Each row has a class, written after it, and each block has its own classes.
-39	43	10	-21	-23	3	7	-24	25	28	-3	8	-19	21	-26	2	-27	-3	0	36	50	27	-9	-2	-14	-25	38	-2	12	1	4	-2	-17 | Tonun
-9	15	-42	6	32	-26	25	42	21	28	-32	-54	-29	-9	20	-20	17	-38	75	6	-3	18	-33	-32	-21	55	17	-43	-2	-7	-34	39	6 | Fep
3	-2	-1	-3	26	25	-6	8	1	-10	43	21	-28	5	-5	-50	16	53	15	37	15	11	-18	-6	-15	-6	-14	-2	-12	19	-9	48	13 | sal
-6	-26	0	23	14	38	3	-8	12	-32	26	27	-12	-37	-21	-36	32	15	-43	20	1	-11	3	24	-22	-17	-32	31	-30	41	2	95	41 | sava
-14	-6	16	-1	-1	8	-1	23	-6	-29	-8	38	-5	-40	7	-26	-27	2	-34	3	25	-17	12	4	-29	-44	-37	58	-11	-7	26	35	48 | nitur
-36	18	12	5	5	3	27	15	24	11	21	18	-7	12	-20	-18	-4	18	-18	27	30	15	-35	28	-8	-18	29	7	-31	3	-10	38	17 | Tonun
4	3	7	11	-29	-2	-8	-66	1	10	5	-6	-15	36	-17	12	6	-3	-9	17	39	30	4	37	5	-12	-2	-5	-3	-2	-17	49	12 | Fep
-4	-15	13	12	2	15	14	-44	16	-3	-8	5	9	7	-42	-20	11	-1	-39	11	39	9	-9	26	-1	-2	-16	13	-66	-1	3	13	38 | mobin
-27	-11	36	-3	-8	-12	15	-67	34	19	-11	6	-21	25	-9	-34	14	-24	-14	24	58	8	17	14	16	-8	9	-13	-54	9	8	4	1 | Rep
-48	10	6	0	1	17	50	-10	45	10	23	-51	-18	3	-32	8	6	-46	-31	30	32	13	-17	12	-55	-29	43	0	-31	21	-27	50	34 | Sosun
-18	92	-19	14	39	-4	22	28	24	39	23	-59	-5	-12	8	10	19	-10	67	5	10	40	-41	-38	-3	38	54	-18	-2	34	-48	40	36 | Geka
-13	-20	-21	7	5	23	-1	12	1	-24	-5	45	-43	-8	-40	-39	-3	23	25	32	19	15	-17	16	-22	-19	-42	10	1	-5	-8	40	28 | Fep
-31	46	-29	33	79	-24	28	33	36	26	16	-60	-22	-30	38	24	23	-6	72	16	-24	42	-53	-63	6	48	44	-43	7	53	-37	53	2 | sava
-10	66	-16	35	27	-9	-9	65	50	42	7	-41	-34	-20	0	-32	7	-23	40	2	25	20	-6	-46	-3	22	32	-18	-9	28	-46	66	45 | Geka
-34	-4	24	24	12	3	22	-37	35	11	11	-19	-17	-16	16	-29	14	-11	-15	37	46	0	23	-22	1	-21	-1	7	-52	40	-10	92	35 | fesel
-46	39	16	-6	30	-26	24	55	32	22	-19	-42	-23	-23	8	8	-7	-5	46	23	-4	14	-22	-31	-21	-5	35	-39	5	4	3	14	27 | Geka
8	10	-39	35	40	1	-22	29	6	-19	19	48	7	-37	-34	-59	38	33	20	-15	-38	-5	-26	12	26	31	-20	30	-41	13	-9	57	19 | Tonun
-9	1	21	-8	-30	1	4	-36	41	36	-23	-21	7	16	-27	20	-12	-29	-20	5	25	8	-1	20	9	10	27	-19	-14	-3	13	25	-11 | Rep
-11	1	-1	35	13	-21	-18	-21	28	27	13	9	-25	-30	2	-31	28	-30	0	16	46	15	25	-9	22	11	-1	6	-52	37	-27	32	17 | sal
-22	17	17	3	-43	6	-6	-46	22	28	-1	26	-26	33	-21	-28	-3	-15	-23	28	61	23	13	12	2	-10	16	-40	-42	-4	-20	35	-12 | Tonun
-21	4	14	6	-6	4	32	-8	52	29	8	10	4	0	-36	-9	8	-30	-11	32	73	13	3	13	14	-4	21	-27	-49	7	-14	42	7 | fesel
-9	18	1	26	38	22	20	15	-13	-30	34	1	-15	-45	2	-24	24	13	-1	14	-5	2	-11	-1	-28	5	-14	24	3	19	-16	86	51 | sava
-32	34	-20	15	51	-43	15	55	39	37	16	-64	-35	-9	50	-10	15	8	32	22	-14	6	-49	-45	-20	19	32	-28	12	17	-2	100	6 | Tonun
-7	12	13	1	-23	-5	-9	-37	26	30	-9	26	-17	16	-38	-34	16	18	-20	20	43	12	-6	18	14	5	17	-32	-41	-16	-11	70	12 | Tonun
-11	49	-61	20	52	2	14	20	22	10	23	-95	-27	4	50	-4	36	-26	52	6	-22	24	-64	-39	-53	21	39	-33	20	33	-43	114	31 | Fep
2	-11	-30	10	0	19	-19	-13	9	-4	0	57	-29	2	-50	-28	37	10	-5	34	32	-4	-14	-7	17	1	-37	-4	-26	13	-50	56	23 | Sosun
-29	-7	-1	21	21	-14	37	2	46	7	17	-26	-32	6	-35	-15	-1	-19	-4	18	22	22	-5	7	0	3	27	-15	-35	2	-25	15	5 | Sosun
-35	6	15	5	2	-10	25	12	51	24	-1	12	-34	-5	-20	-44	-18	15	-4	14	56	27	-20	1	-8	-15	41	-33	-52	-1	-14	57	45 | nitur
-19	38	-17	13	24	-43	20	20	11	43	32	-78	-43	15	17	49	-1	-1	62	-3	-14	52	-37	-21	-32	10	61	-56	56	7	-32	39	21 | Fep
-23	47	-5	18	34	-5	16	9	34	20	6	-20	16	-30	-16	33	17	-48	30	8	34	25	-21	-20	-3	-1	21	6	-33	28	-8	36	31 | fesel
-14	0	36	-32	0	32	43	-27	36	3	-6	-16	-15	14	-17	-35	-27	-8	-13	21	45	11	9	-1	-27	-4	10	-18	-17	-25	38	-13	-14 | Rep
-20	58	7	16	5	-5	13	27	14	28	8	-35	-5	-16	-3	31	-8	-54	34	5	24	24	11	-33	-11	11	25	-16	8	16	-41	-15	19 | Geka
8	-6	-20	24	29	13	-1	18	4	-14	37	42	-20	-38	-18	-33	3	37	4	-10	7	14	-10	-17	-5	1	-23	6	-20	14	-20	54	48 | nitur
-19	41	-4	29	39	-28	16	19	25	37	28	-37	-11	-13	-25	13	12	-31	37	13	34	34	-21	-30	0	30	13	-26	-9	10	-32	5	25 | mobin
-30	3	16	27	-4	10	-6	-22	29	-7	-9	5	9	-10	6	-3	3	-42	-29	32	39	-13	23	-9	9	-39	-9	16	-37	32	-10	67	19 | fesel
-13	95	-4	30	43	-46	-28	74	10	23	-10	9	-25	-18	11	-19	21	-9	76	-4	19	26	-26	-32	30	15	20	-19	-6	-2	-33	13	48 | Geka
-4	56	-6	11	1	11	4	11	28	26	20	5	-11	22	-13	-28	-1	-5	36	2	44	38	-14	-8	13	6	43	-26	-35	14	-27	27	11 | fesel
-1	40	-32	14	56	-34	11	37	29	35	-2	-72	0	-34	26	29	10	-26	55	-15	-19	28	-22	-37	-9	34	19	22	22	23	0	17	16 | Fep
-20	-25	-8	17	27	-3	20	23	11	-6	23	34	-34	-30	-16	-95	25	32	23	7	-3	-17	-10	21	8	24	-17	34	-37	19	-6	54	38 | Rep
-9	4	-27	-16	-27	10	-4	17	-28	-15	2	48	-30	-8	-30	-21	12	-8	5	13	1	-14	-5	15	-21	-4	-18	-10	15	-17	-27	13	10 | Sosun
5	31	-16	11	40	-19	11	10	2	24	47	-80	-13	8	16	39	19	6	48	3	-20	36	-45	-16	-32	32	42	-27	20	19	-20	57	10 | sal
1	-46	-1	25	0	9	-5	-7	34	-7	-16	35	-34	-38	-31	-67	7	33	-30	4	4	-12	40	7	24	3	-33	9	-48	16	6	39	28 | Geka
4	0	-13	16	-5	12	-19	32	-19	-3	4	47	6	-32	4	-71	12	7	-8	-13	-7	-20	16	7	16	20	-48	39	-42	17	-6	-5	25 | mobin
-25	2	0	-7	-15	35	28	-16	44	-5	4	-19	15	3	-34	26	-10	-44	-55	28	29	9	-13	34	-21	-25	-1	20	-35	11	14	27	-12 | Sosun
-7	54	-31	23	42	-35	-16	64	15	27	-12	-6	-31	-20	33	-24	32	-24	31	-11	3	4	-28	-47	13	23	17	-16	-19	7	-46	42	40 | Sosun
-16	35	13	-2	-25	-5	29	8	13	36	40	-14	-24	4	-14	8	-7	-11	-24	11	41	24	0	25	-6	1	31	-17	-1	-11	-27	36	16 | Sosun
9	26	-2	12	26	44	2	11	7	-38	27	46	9	-19	-67	-19	14	3	-8	10	26	15	-13	25	-16	-12	-8	32	-3	5	-8	18	30 | sava
-10	-32	-10	22	20	1	-15	-13	7	-19	-36	42	0	-6	-18	-29	26	15	-22	30	20	-13	-32	14	22	-5	-63	28	-65	12	8	43	37 | mobin
-38	7	6	15	8	10	12	-21	-17	-45	24	41	8	-36	-16	1	-10	-4	-5	15	11	6	-9	18	-17	-37	-19	30	-14	7	-2	30	33 | nitur
-10	-16	4	9	10	-5	6	5	18	16	-9	3	-22	6	14	-34	11	39	-43	16	28	-3	-35	12	2	-10	-15	6	-46	9	10	66	53 | mobin
-5	51	-1	11	27	-4	-3	23	-7	35	-9	-43	-8	-27	52	0	5	-50	19	-10	17	9	11	-81	-26	21	-7	-5	-10	20	-28	-14	38 | mobin
-53	67	-16	9	28	-44	9	56	38	40	-2	-45	-12	-1	36	1	13	-44	45	18	5	17	-40	-16	11	8	38	21	-28	43	-19	22	5 | Sosun
-45	52	14	10	23	-29	21	13	6	33	-7	-57	-1	-10	1	39	-28	-11	38	23	8	24	-28	-33	-6	9	35	13	27	10	-15	-4	26 | mobin
-48	55	13	-6	24	-65	8	29	24	59	-11	-58	-41	-10	54	21	12	-32	45	23	10	17	-7	-61	2	6	37	-41	8	17	-17	22	8 | Sosun
13	-31	-27	26	47	3	-4	9	23	-17	3	17	-11	-48	-3	-39	40	45	-17	0	-18	-18	-5	-2	22	11	-45	42	-34	37	12	62	45 | Geka
-13	43	-4	18	42	-28	10	9	4	21	20	-61	-8	12	-8	41	-2	-13	39	-6	-1	38	-33	-34	-22	9	34	-13	17	9	-18	-20	30 | mobin
-18	45	-17	19	73	-29	27	47	14	7	-1	-48	-40	-25	44	6	22	-26	51	6	6	25	-38	-57	-30	24	31	-32	16	13	-20	34	28 | sava
-5	-12	24	10	-6	-14	16	-50	22	22	-14	-12	5	-10	-14	-7	0	-24	-13	-17	8	4	26	14	27	28	18	-3	-34	-2	6	-5	0 | Rep
-24	54	-21	14	35	-30	1	47	27	1	12	-11	-28	14	-17	1	15	-28	31	12	11	21	-46	-9	-4	-7	45	-56	9	-22	-35	25	8 | Sosun
-24	21	-8	12	29	20	11	31	18	-8	6	41	-29	-61	-23	-46	8	9	-12	26	31	-1	-5	-13	2	-8	-33	34	-28	-1	-10	59	48 | Sosun
-22	-4	-36	11	47	-13	-15	7	-5	-25	11	64	-21	-12	20	-40	41	51	-1	17	-7	-7	-52	10	12	-25	-30	53	-30	37	18	39	24 | Tonun
-22	10	-4	42	23	6	0	-33	50	20	3	-8	-13	-12	-50	-28	10	-4	-19	10	41	28	-13	-4	12	-1	16	11	-62	32	-26	41	56 | mobin
-11	7	-22	3	73	-30	2	-15	26	-4	-23	-35	3	-34	3	9	44	-15	35	26	-3	1	-39	-31	-4	20	15	-14	-10	6	6	41	11 | sal
4	-5	-13	1	-23	1	6	-7	-14	8	10	17	-44	34	3	-16	-20	14	28	16	27	32	5	11	3	7	-15	-17	22	-10	-25	-8	-19 | Fep
19	12	-6	0	10	16	-14	-22	-26	-23	50	24	1	4	-60	15	15	22	22	-1	-2	29	-16	30	-21	-5	10	-1	14	-4	-10	-11	12 | sal
-7	-61	14	-3	-2	11	10	-48	16	-18	-22	20	-27	-3	1	-61	4	31	-31	12	-3	-22	13	18	9	0	-32	5	-39	-1	37	45	1 | Rep

A new block, with new classes.
-29	5	-34	53	59	-13	10	-38	-58	2	-19	41	-52	27	44	20	7	-56	11	2	-22	-29	-49	10	-40	-65	-8	28	10	7	-44	-19	-20 | Kitub
9	17	-10	38	-3	-9	7	-18	18	-5	4	7	-1	-17	80	-15	-36	-34	37	-42	-13	-22	-47	-20	14	-4	-49	-40	21	-9	-42	-26	26 | toza
45	-13	32	-31	-40	5	11	-33	6	28	42	46	28	-33	15	-16	-50	47	-11	-40	8	-16	5	14	0	-23	-40	-27	8	-57	-26	-21	-11 | lezam
52	43	-30	-30	14	-22	2	9	-49	-34	-17	-17	-60	25	-7	3	7	-49	39	11	25	-19	-10	-49	13	3	26	14	32	34	86	-10	1 | folo
8	21	-46	-7	-24	34	-7	13	-50	24	21	35	-50	-17	-18	7	-6	1	-46	28	46	3	2	-9	-29	-44	-2	-46	17	-24	10	-6	12 | kedo
-11	15	-36	35	23	-74	37	-12	-22	-11	-10	-9	-28	17	11	33	-42	-24	-4	-70	-42	-49	-10	16	-79	-7	-12	-14	-28	13	-17	9	-14 | Lilik
-22	-20	-46	50	-8	25	-11	-42	-35	-11	-7	44	-17	3	11	-12	1	-62	11	5	-17	9	12	-44	-88	25	-20	-11	13	-83	-23	1	-28 | Kitub
50	-19	-30	51	3	-37	-15	-12	10	-5	-60	1	11	45	-34	-70	-1	14	40	16	36	-2	24	-19	-22	91	-47	-56	-1	-48	65	-12	70 | Lilik
-70	-1	24	-4	-7	47	-13	-3	-24	-9	1	23	-4	-27	-24	27	-25	-20	-18	54	0	17	19	-15	33	-48	-31	18	30	-6	16	-24	-44 | nas
48	30	-30	-20	-20	2	15	61	18	11	9	36	16	-53	28	-59	9	-16	48	24	24	-22	104	-6	13	21	33	-37	26	-35	46	16	-32 | toza
4	-8	16	-1	-35	-33	10	-25	18	-14	13	-2	10	-8	-8	23	9	4	23	-50	-19	-4	2	-54	-16	11	36	-13	-39	-44	-32	24	-44 | fulad
12	-4	27	83	-30	21	46	47	66	4	38	-39	-4	-4	-12	-13	-27	6	-15	-18	-22	-54	8	37	3	86	-8	-50	-2	-11	-19	-2	92 | tizu
-8	43	-29	28	33	-18	5	16	25	-4	-8	-41	33	13	4	-2	18	4	42	-31	13	-34	-31	-38	18	41	-49	-54	-8	42	35	-49	-6 | Kitub
29	-52	-1	-19	73	-77	-3	-2	-54	16	-5	1	66	24	25	-9	7	24	38	-24	-75	17	-3	24	-36	-46	41	48	-15	32	-20	37	-23 | lezam
23	19	-7	13	-39	17	19	-15	-41	1	19	29	-33	-1	7	27	2	26	3	29	16	-4	-29	-8	-14	-13	-9	-34	-4	-20	22	-5	-17 | nas
40	7	-52	-43	-40	9	43	28	-43	3	7	-5	-9	1	43	-10	-19	3	17	6	-45	-18	-22	23	-54	7	21	3	17	-57	-17	-1	-21 | kedo
-3	24	-14	62	7	-14	-2	29	45	29	-48	-39	7	0	-9	-14	2	54	18	20	28	-24	-38	-12	-28	26	-8	-42	-48	-40	15	15	-33 | Lelu
7	-31	-5	-76	-20	-52	64	72	-21	-49	31	-37	-20	46	-27	19	-21	21	50	-28	20	16	33	-6	9	80	6	-6	-57	-84	62	-2	50 | toza
20	-10	-25	-46	-8	-4	24	-12	-30	20	13	-18	35	5	59	-10	-35	17	1	-49	-32	5	-19	34	-66	4	-19	11	10	-69	-38	28	-4 | Lelu
24	-3	-34	70	-18	11	-56	-24	39	-14	-24	32	33	-4	-14	-87	16	-15	-8	-53	7	-3	47	8	-58	75	-38	-42	45	12	19	7	31 | tizu
23	12	8	23	28	-43	42	-18	-34	13	-17	-26	40	-54	16	47	32	-6	3	-3	-63	40	-94	15	-2	-103	35	7	2	35	-42	-3	-58 | lezam
51	22	-14	44	17	-36	0	-85	5	34	21	19	11	11	40	-34	-7	27	-11	-81	-18	-3	-34	54	-63	-6	-31	-9	-5	36	-35	4	2 | Lelu
46	41	-37	-22	-1	-56	-58	-38	-54	13	-11	89	-31	1	37	-53	4	2	51	4	25	-10	14	-4	-36	2	6	-19	-43	-10	52	40	-34 | fulad
5	30	-23	32	3	-21	16	9	-29	-2	54	25	-26	-7	10	12	-1	-15	-48	-15	-3	-38	-14	2	14	-6	2	-42	15	55	39	4	24 | folo
14	8	9	-58	21	0	-73	-24	-31	-11	-34	8	13	21	27	-22	-13	26	6	-12	-7	33	-50	9	11	-19	1	52	7	20	2	29	-5 | tumu
31	18	-41	7	17	12	-38	-79	-67	31	12	12	-11	-9	55	16	-29	-51	12	13	-46	41	-64	0	-113	29	19	8	-34	22	-32	36	0 | Kitub
-6	65	-13	9	-17	36	-28	-11	-5	9	-10	46	-32	-54	-11	26	9	-27	-22	-29	16	-4	56	-23	-27	-50	27	-10	28	7	-63	21	-53 | Lilik
45	9	-29	66	-28	-22	24	-3	-3	0	-5	6	-49	31	32	-8	1	65	-19	-45	-10	-51	-86	-9	-52	4	-3	-50	-7	-28	-16	7	-31 | folo
-2	18	5	12	-18	-35	7	47	-34	-19	-26	-31	-11	-13	-10	12	-9	29	38	0	-1	-13	-58	-1	44	38	-25	-8	-19	-58	-8	-14	-21 | folo
15	4	37	102	-30	1	78	39	68	-8	11	-13	-114	25	-36	7	-4	-7	-45	13	-13	-67	-29	-36	43	-34	55	-30	-17	-18	-51	-13	59 | fulad
34	10	-48	45	-28	0	-68	18	-75	-2	-25	60	-13	45	2	-20	-15	25	62	63	-19	-57	-51	-10	21	40	10	30	-10	-10	-17	0	29 | kedo
70	-10	-32	66	-28	43	-11	-91	32	22	3	51	3	4	-15	-48	12	8	-65	-83	45	-31	16	-8	-51	-17	-48	-52	86	-16	-49	-40	6 | Kitub
37	17	-7	-11	-66	-43	28	-16	-62	-37	23	23	7	-30	-6	25	2	16	-24	-15	-4	37	-71	-46	-18	-48	-25	-56	-13	-80	56	0	-24 | lezam
46	20	39	0	35	-23	3	11	20	37	-1	-15	-25	-20	-37	1	17	39	-25	25	97	24	-3	-18	20	-56	3	-78	-26	1	69	4	33 | lezam
2	2	27	-5	-40	20	16	8	33	18	11	-43	20	-10	-27	26	-26	45	9	-16	50	-11	-17	-62	38	7	-33	-40	-11	-64	-24	-29	19 | Lelu
-24	66	-16	-16	20	24	-14	54	30	10	-17	-19	-34	-18	6	-22	16	62	21	-44	33	2	2	-54	-2	-52	-33	-55	-6	7	14	-10	-93 | tumu
25	35	-39	1	-35	15	-18	-32	-7	-6	-16	-23	14	-31	44	-6	-39	-27	32	-36	-45	-10	-33	1	-11	35	-27	16	23	14	-73	-30	-14 | totog
16	-10	-13	-3	-36	-31	3	12	-72	-7	-5	25	27	-8	-8	12	-21	35	34	4	-12	-12	-40	9	49	-2	-53	-5	4	-5	-31	-44	16 | nas
-6	31	-29	24	13	-41	14	-3	22	3	-39	-51	-23	-36	18	8	-38	-41	-41	-11	9	-30	-30	-5	-3	-54	-15	-27	11	52	-10	-34	-2 | totog
30	-4	-42	-26	-5	-28	-32	6	-12	-5	-29	-32	56	-5	-40	9	14	-15	-26	-44	31	-1	-12	-38	11	10	5	-38	27	21	29	23	37 | fulad
-9	53	2	15	-10	32	13	63	49	7	-14	-55	-59	-37	-23	-24	-41	21	-71	2	10	-14	-28	-35	21	-36	-25	-55	31	28	28	-31	-35 | folo
17	97	25	-73	-72	65	-43	-57	-30	-24	25	9	-66	-63	24	47	-22	-32	-63	3	39	62	-42	8	28	-39	11	20	17	-3	-31	4	7 | totog
26	27	-55	-54	2	42	-7	51	-17	-14	-22	-46	-23	10	16	-7	-38	-17	56	-5	-18	14	-6	-68	-15	1	3	7	31	18	34	-12	-19 | toza
11	-4	-57	31	52	-30	-5	10	-26	4	0	1	-9	50	8	12	-2	-7	50	-25	-39	-56	-12	-13	-43	22	34	19	-24	74	15	25	-8 | tumu
7	0	-36	7	13	-15	-68	-70	20	7	-61	3	65	-2	8	-27	-13	-24	-5	-8	34	-10	-6	-28	-61	10	-16	3	23	-4	61	25	-42 | Lelu
14	38	-62	-19	15	-7	8	-4	-66	-8	38	13	4	4	57	34	-37	-22	44	-64	-81	-24	-26	15	-35	-23	7	38	19	71	-13	7	-54 | toza
3	31	17	-58	14	5	11	11	2	21	14	1	-20	8	22	-2	-25	42	12	-55	-19	-28	-17	38	46	-43	-9	27	2	25	-51	-16	-20 | fulad
76	33	-50	-12	-35	20	-23	-12	8	11	-23	12	-44	28	96	-32	-9	50	-9	-39	24	-27	-57	-63	-99	-23	-6	-78	12	3	-11	23	-11 | nas
47	62	7	-60	-27	40	-49	1	26	-26	-21	-52	-7	45	-13	20	-13	66	-3	-35	75	-42	-42	-20	93	15	-23	12	36	43	27	-40	38 | totog
65	-5	-42	55	6	-27	5	-51	-38	-11	-3	37	4	33	40	-81	0	-12	1	-13	-61	3	-8	24	-49	-10	-43	-12	59	49	35	-16	13 | nas
25	29	-88	64	25	-60	-54	61	-64	24	-52	-39	11	-16	5	-37	-16	4	29	17	-35	-5	-29	-1	-90	30	-6	-53	-34	-1	8	48	-18 | kedo
-26	-18	-51	13	-44	12	33	-47	-49	-26	6	36	12	1	6	59	28	-41	14	34	-50	-4	-41	-23	-63	-11	55	30	6	-49	6	-1	-85 | kedo
82	33	16	-51	53	-38	16	-28	-68	12	44	-7	20	6	103	19	-22	-46	85	-68	-25	-35	-21	23	10	-30	-15	12	34	11	-31	15	54 | lezam
12	4	-18	-89	16	-18	-9	-6	-86	-20	-25	-18	9	25	30	34	0	10	40	-14	-7	36	-58	-22	15	-57	-19	33	21	45	-5	-27	-2 | nas
2	1	31	105	8	-38	53	-38	32	2	49	16	2	5	35	-19	6	3	-14	-41	-54	-17	-34	82	17	38	-47	-37	-15	55	-57	-30	67 | nas
-17	26	-16	-54	9	27	-38	77	44	14	-19	-34	40	-35	-20	-30	3	15	56	4	49	-7	103	-39	-29	67	12	-42	-12	4	74	19	-38 | tizu
39	33	10	-47	-5	-29	1	18	-2	-3	18	-23	10	-20	22	-9	-6	18	11	-62	21	-3	3	-1	13	3	-12	-34	-1	-12	1	18	11 | tumu
-3	11	-54	77	76	-6	44	54	-4	43	-25	-44	-9	29	-45	5	21	31	-14	31	-3	-20	8	30	-26	-3	-1	-58	4	56	60	6	21 | Lilik
21	0	4	-38	-3	-17	-5	-36	-87	-6	41	7	-10	9	62	14	-24	-14	14	18	6	10	8	-46	20	-71	-11	-4	29	-33	18	4	21 | totog
28	14	-50	-85	-50	-15	-10	6	-20	-22	-23	4	19	-34	12	-19	-41	-31	-11	16	23	-20	7	-34	-40	45	6	-17	24	-38	109	6	-56 | folo
-29	-2	-60	-14	38	-5	-35	18	-19	-22	-42	24	16	32	11	-37	35	-39	-6	6	-24	4	3	5	-22	10	20	19	23	13	51	42	-1 | fulad
22	54	-51	71	1	5	23	0	1	-17	-27	14	-29	23	24	-37	3	-2	36	-77	-67	-37	-15	10	-24	7	-47	-9	47	22	-64	-38	-16 | Lilik
3	6	10	42	-11	-56	-16	-2	-68	18	22	68	2	-49	34	-34	3	6	39	31	-27	28	-5	34	-2	-10	-10	-25	-41	-9	-24	11	21 | tizu
43	41	-15	-47	-10	-14	7	27	-33	4	14	-24	-12	-7	17	30	-33	42	33	-13	9	-6	-15	4	-18	-10	20	-9	-24	-13	55	30	-59 | toza
80	21	12	8	7	-37	-15	-30	0	5	-31	-6	-11	-18	-1	-11	20	-6	88	7	47	24	12	-39	21	-5	33	-7	-7	4	16	-3	-14 | toza
-61	-53	26	-30	1	-36	6	19	-17	-29	46	28	13	3	1	16	12	-2	-51	-36	-11	12	51	-52	8	-32	35	3	2	-32	-22	25	-11 | folo
-1	-2	-7	18	-35	-32	27	-25	6	-9	14	19	-9	13	2	2	-20	37	8	5	13	-11	-49	-17	-3	31	-54	-59	-45	12	42	-50	12 | nas
59	-32	-26	40	18	-33	52	-27	49	22	-5	-14	42	9	36	-78	-25	4	7	21	-41	2	-10	73	-40	64	-6	-28	4	15	82	-6	16 | toza
34	60	-12	19	-3	9	-27	53	-18	41	10	31	-25	-13	-21	-32	-14	40	27	17	38	-44	45	28	30	17	-3	-3	-18	-8	-11	15	13 | Lelu
69	21	-17	21	-39	4	2	-14	56	7	-29	-4	-22	-16	36	-61	-59	26	13	-61	-17	-16	-39	24	-26	28	-35	-17	13	-7	-54	-32	-6 | toza
11	4	-19	11	-58	-18	-37	-65	-10	-35	-14	89	9	1	-24	-23	1	3	-52	-27	13	12	4	-29	-10	-4	-19	-18	20	-8	5	-12	15 | Lilik
52	17	51	31	-26	-71	26	-14	46	-15	23	8	-7	7	36	-35	-8	61	20	-10	14	-10	-23	6	30	11	3	-47	-53	-33	51	4	-2 | toza
-24	-36	12	8	-39	13	1	31	22	-44	-24	-52	25	3	-47	24	12	-1	-49	-6	13	39	-19	-56	16	27	-10	-35	18	-29	-16	-6	57 | nas
